Below are the code and all the weights of a small trained network. Each question names an input and a class and asks about switching units off, where a switched-off unit gives its printed mean instead of its output.

import numpy as np


def w(rows, s, z=0):
    codes = np.array(rows[::2]) - 128.0
    scale = np.full(codes.shape[1], s)
    scale[-1] = z or s
    return codes * scale


def norm(h):
    return h / np.sqrt((h * h).mean(-1, keepdims=True) + 1e-5)


def f(y):
    return y / 2 * (1 + np.tanh(0.7978845608 * (y + 0.044715 * y**3)))


def log_softmax(a):
    a = a - a.max(-1, keepdims=True)
    return a - np.log(np.exp(a).sum(-1, keepdims=True))


def net(x, mask):
    res = np.array(x, float).reshape(1, 7) / 4 @ E
    u = 0
    for l in range(3):
        y = f(norm(res) @ A[l][:, :-1].T + A[l][:, -1])
        res = res + np.where(mask[u : u + 8], y, B[l][:, -1]) @ B[l][:, :-1]
        u += 8
    return log_softmax(norm(res)[-1] @ U[:, :-1].T + U[:, -1])


A, B = {}, {}
E = w([
[130,129,131,135,120,123,138,135,128,138,129],'x0',
[74,254,46,160,171,125,207,44,214,156,198],'x1',
[126,126,120,132,128,123,130,131,133,119,122],'x2',
[124,135,143,134,113,136,117,134,130,145,138],'x3',
[41,59,136,211,165,118,135,85,55,114,203],'x4',
[135,181,136,143,64,234,211,161,30,35,158],'x5',
[133,124,139,139,111,124,134,125,138,129,130],'x6',
],0.0088)
A[0] = w([
[174,153,72,64,138,201,97,152,176,126,78,47],'L0N1',
[199,230,152,66,80,111,117,139,182,110,73,43],'L0N2',
[68,63,121,180,138,102,125,136,83,84,197,127],'L0N3',
[164,249,176,104,103,177,189,132,73,20,146,47],'L0N4',
[27,92,67,224,126,134,97,79,79,105,165,61],'L0N5',
[139,79,171,85,185,105,125,84,198,175,153,2],'L0N6',
[254,213,116,81,114,132,111,136,186,142,61,97],'L0N7',
[82,231,95,87,141,144,219,60,228,134,171,87],'L0N8',
],0.006,0.0074)
B[0] = w([
[147,110,156,97,110,71,207,119,156,139,122,148],'L0N1',
[127,85,139,43,222,157,243,146,188,182,84,180],'L0N2',
[113,150,167,2,141,156,183,159,158,136,131,225],'L0N3',
[58,119,56,124,32,213,111,161,145,131,121,218],'L0N4',
[105,122,179,52,144,106,235,175,198,136,149,201],'L0N5',
[55,97,29,183,91,171,134,142,172,148,82,133],'L0N6',
[85,109,195,38,158,172,182,200,224,145,130,223],'L0N7',
[203,227,162,188,174,93,101,63,111,132,174,253],'L0N8',
],0.0078,0.0056)
A[1] = w([
[155,148,76,163,99,211,176,111,83,57,143,56],'L1N1',
[111,58,82,121,182,17,31,59,210,215,89,12],'L1N2',
[173,120,88,167,116,67,117,123,126,116,136,3],'L1N3',
[46,221,92,118,106,185,104,121,160,183,174,140],'L1N4',
[153,2,193,87,102,133,73,182,97,106,54,117],'L1N5',
[227,96,139,122,118,104,58,138,44,108,97,38],'L1N6',
[42,25,174,191,181,102,159,84,82,145,201,37],'L1N7',
[145,166,80,178,156,134,89,53,160,176,168,57],'L1N8',
],0.0086,0.0049)
B[1] = w([
[86,78,126,151,100,124,86,152,109,145,97,169],'L1N1',
[82,100,73,176,42,219,109,178,80,145,127,208],'L1N2',
[162,101,154,120,144,151,85,136,119,90,114,120],'L1N3',
[161,105,154,129,139,76,87,142,67,91,105,193],'L1N4',
[140,205,135,180,174,50,115,77,88,115,161,253],'L1N5',
[120,166,142,170,167,89,84,107,102,49,130,158],'L1N6',
[152,116,187,8,143,139,170,160,191,142,109,174],'L1N7',
[137,148,160,181,144,99,120,117,127,102,117,161],'L1N8',
],0.013,0.011)
A[2] = w([
[129,132,163,5,142,134,140,148,149,173,115,59],'L2N1',
[56,58,98,166,77,206,78,152,106,151,103,83],'L2N2',
[91,118,88,152,59,188,81,178,86,127,107,56],'L2N3',
[65,29,148,70,165,125,169,87,108,117,200,8],'L2N4',
[107,103,82,145,47,214,132,119,64,87,160,20],'L2N5',
[124,57,40,170,93,136,61,139,157,190,113,65],'L2N6',
[97,35,189,79,146,124,136,73,145,132,156,2],'L2N7',
[145,198,113,177,173,76,134,42,117,119,186,104],'L2N8',
],0.011,0.0062)
B[2] = w([
[189,153,128,72,155,171,141,196,221,135,41,216],'L2N1',
[85,77,77,132,66,160,160,75,110,144,210,205],'L2N2',
[96,52,22,164,68,171,182,60,159,184,202,199],'L2N3',
[143,146,164,59,176,113,154,188,247,197,5,170],'L2N4',
[54,59,114,164,84,185,83,87,189,200,85,181],'L2N5',
[85,97,93,157,32,194,192,113,113,115,136,159],'L2N6',
[198,162,160,54,128,130,149,207,174,160,82,150],'L2N7',
[146,133,156,161,215,58,26,85,14,52,152,246],'L2N8',
],0.011)
U = w([
[170,185,181,193,202,33,37,79,30,42,162,213],'0',
[191,138,181,1,170,154,222,199,241,165,89,179],'1',
[61,49,45,198,22,211,119,88,100,162,173,6],'2',
],0.016,0.0016)

Each question gives the input, the list of numbers given to net, and the class t.
The units are the neurons (one row each of A and B). Each row of codes is followed by its name. A weight is (code - 128) times the scale printed after its matrix; where a second scale follows, it is the last column's (A, B and U).
mask holds one flag per neuron, layer by layer. A switched-off neuron (its flag False) gives its mean, the last column of its row in B, instead of its output. The means were averaged over made-up inputs and are rounded, as every weight is.
A unit's drop is (log p(t) with every unit on - log p(t) with that unit switched off) / (log p(t) with every unit on - log p(t) with every unit switched off).
The circuit of an input: a set's keep is (log p(t) with only the set's units on - log p(t) with every unit switched off) / (log p(t) with every unit on - log p(t) with every unit switched off). Starting from the 12 units with the biggest drops (on a tie, the unit counted first), units are removed one at a time, each time the one whose removal leaves the highest keep (on an exact tie, the one counted first), for as long as the keep stays at least 0.8.
circuit, biggest first: the units of the circuit, biggest drop first
unit that matters most: the unit with the biggest drop
k most important neurons: the k neurons with the biggest drops, biggest first
drop when u is switched off: that unit's drop, to one decimal
input [-3,-6,0,5,-5,-4,3], class 0: unit that matters most => L1N5
input [6,3,6,-6,4,4,1], class 1: circuit, biggest first => (L1N5; L1N2)
input [5,8,5,4,-2,8,-3], class 0: 4 most important neurons => (L0N8; L1N2; L1N4; L1N8)
input [3,-7,-4,-3,8,8,-1], class 1: 2 most important neurons => (L1N2; L1N7)
input [8,-7,2,7,8,-2,-5], class 1: 3 most important neurons => (L1N7; L0N3; L0N5)
input [7,-4,4,8,0,4,3], class 0: 2 most important neurons => (L1N5; L1N2)
input [4,-6,-1,-7,-6,4,8], class 0: 2 most important neurons => (L1N5; L0N3)
input [6,-8,0,0,8,7,8], class 0: 3 most important neurons => (L1N5; L1N2; L0N7)
input [3,8,-4,1,8,-2,6], class 0: 4 most important neurons => (L0N8; L2N8; L1N8; L0N7)
input [4,-7,3,-2,8,-4,0], class 1: 2 most important neurons => (L1N7; L0N3)
input [6,0,-7,-1,8,8,-4], class 1: 4 most important neurons => (L1N2; L0N5; L1N7; L2N4)
input [1,-7,3,1,4,-8,-1], class 2: drop when L1N5 is switched off => 0.0
input [6,-2,-8,1,5,-5,3], class 1: drop when L0N3 is switched off => 0.1
input [-6,8,3,-8,7,6,-7], class 0: unit that matters most => L0N8
input [8,2,-4,-1,-4,-6,8], class 2: drop when L1N2 is switched off => 1.6
input [6,5,1,0,7,4,-8], class 1: drop when L1N5 is switched off => 0.7
